Below is a small trained network, with its code and all its weights. Each question gives an input and a class and asks what happens when units are switched off, that is, made to give their printed mean instead of their output.

import numpy as np


def w(rows, s, z=0):
    codes = np.array(rows[::2]) - 128.0
    scale = np.full(codes.shape[1], s)
    scale[-1] = z or s
    return codes * scale


def f(y):
    return np.maximum(y, 0)


def log_softmax(a):
    a = a - a.max(-1, keepdims=True)
    return a - np.log(np.exp(a).sum(-1, keepdims=True))


def net(x, mask):
    res = np.array(x, float).reshape(1, 4) / 4 @ E
    y = f(res @ A[0][:, :-1].T + A[0][:, -1])
    res = res + np.where(mask, y, B[0][:, -1]) @ B[0][:, :-1]
    return log_softmax(res[-1] @ U[:, :-1].T + U[:, -1])


A, B = {}, {}
E = w([
[167,180,98,57,120,112,98,63,60],'x0',
[186,100,122,126,42,107,204,107,167],'x1',
[193,141,153,199,132,186,98,189,64],'x2',
[91,180,72,175,119,5,104,120,136],'x3',
],0.011)
A[0] = w([
[187,149,117,214,137,142,76,166,22,201],'n1',
[27,122,142,210,129,9,124,151,184,165],'n2',
[109,146,116,10,114,44,132,56,128,147],'n3',
[87,128,138,110,164,164,105,140,128,119],'n4',
[139,180,114,148,147,75,78,150,93,110],'n5',
[189,131,137,103,89,175,148,131,141,61],'n6',
[123,127,152,137,172,239,82,187,77,235],'n7',
[179,101,141,94,79,105,192,104,155,150],'n8',
[151,100,131,136,95,125,174,143,167,141],'n9',
[237,111,145,153,64,182,154,159,129,136],'n10',
[147,129,131,144,152,222,114,136,118,56],'n11',
[149,181,114,33,106,59,117,39,94,160],'n12',
[121,107,69,122,141,144,187,124,70,28],'n13',
[146,167,143,152,131,41,87,114,58,72],'n14',
[113,108,126,140,132,177,143,157,141,251],'n15',
[53,101,157,82,201,184,108,136,129,82],'n16',
],0.011,0.0023)
B[0] = w([
[173,194,202,208,140,98,73,125,109,225],'n1',
[77,128,39,120,222,68,142,193,197,254],'n2',
[153,107,155,16,101,36,102,143,77,239],'n3',
[161,136,74,106,160,161,150,132,133,168],'n4',
[126,197,92,163,87,153,94,139,120,188],'n5',
[78,90,159,146,100,113,164,137,160,178],'n6',
[217,113,142,80,187,249,153,158,123,241],'n7',
[91,105,99,140,54,129,105,75,135,206],'n8',
[57,122,107,145,117,114,133,107,151,181],'n9',
[131,107,143,214,107,73,220,107,108,210],'n10',
[134,92,178,99,167,184,138,136,134,186],'n11',
[218,97,112,47,85,49,127,104,101,235],'n12',
[100,104,108,130,134,123,159,175,96,137],'n13',
[132,207,82,144,111,141,97,90,98,191],'n14',
[104,107,149,101,144,175,168,119,131,182],'n15',
[125,112,52,98,92,205,86,119,128,196],'n16',
],0.017,0.014)
U = w([
[53,75,179,76,58,137,128,88,156,9],'0',
[159,91,142,43,64,65,120,108,85,208],'1',
[152,72,159,102,143,242,153,137,120,249],'2',
[164,102,254,213,147,143,194,153,105,24],'3',
[73,57,150,213,44,128,225,81,158,51],'4',
[43,117,108,138,177,92,146,187,201,244],'5',
[162,235,125,202,111,109,74,129,80,62],'6',
],0.0089,0.0018)

Each question gives the input, the list of numbers given to net, and the class t.
The units are the neurons (one row each of A and B). Each row of codes is followed by its name. A weight is (code - 128) times the scale printed after its matrix; where a second scale follows, it is the last column's (A, B and U).
mask holds one flag per neuron, in row order. A switched-off neuron (its flag False) gives its mean, the last column of its row in B, instead of its output. The means were averaged over made-up inputs and are rounded, as every weight is.
A unit's drop is (log p(t) with every unit on - log p(t) with that unit switched off) / (log p(t) with every unit on - log p(t) with every unit switched off).
The circuit of an input: a set's keep is (log p(t) with only the set's units on - log p(t) with every unit switched off) / (log p(t) with every unit on - log p(t) with every unit switched off). Starting from the 12 units with the biggest drops (on a tie, the unit counted first), units are removed one at a time, each time the one whose removal leaves the highest keep (on an exact tie, the one counted first), for as long as the keep stays at least 0.8.
units of the circuit, in order: the units of the circuit, biggest drop first
top k neurons: the k neurons with the biggest drops, biggest first
drop of u: that unit's drop, to one decimal
input [-3,-2,-7,7], class 5: units of the circuit, in order -> n2
input [0,-2,-2,2], class 5: units of the circuit, in order -> n12, n2
input [-4,3,4,-7], class 3: units of the circuit, in order -> n10, n7
input [-2,0,-4,-3], class 0: top 4 neurons -> n7, n2, n12, n10
input [-6,7,7,-8], class 3: top 2 neurons -> n7, n10
input [-6,2,3,1], class 5: top 2 neurons -> n2, n8
input [0,-4,-2,2], class 5: top 2 neurons -> n1, n12
input [5,8,6,3], class 4: top 2 neurons -> n10, n6
input [-6,1,-6,-4], class 5: top 4 neurons -> n10, n12, n3, n7
input [6,1,2,-4], class 3: top 3 neurons -> n3, n10, n16
input [-2,7,7,4], class 4: top 2 neurons -> n10, n7
input [-8,-2,8,-4], class 3: top 2 neurons -> n1, n10
input [-5,4,0,1], class 5: top 2 neurons -> n2, n12
input [6,-7,6,0], class 6: units of the circuit, in order -> n1
input [-1,-3,6,0], class 3: drop of n1 -> 1.3
input [0,0,1,0], class 3: drop of n8 -> 0.1
input [2,-6,5,-3], class 2: drop of n7 -> 0.5
input [3,-2,8,-8], class 3: drop of n10 -> 1.6
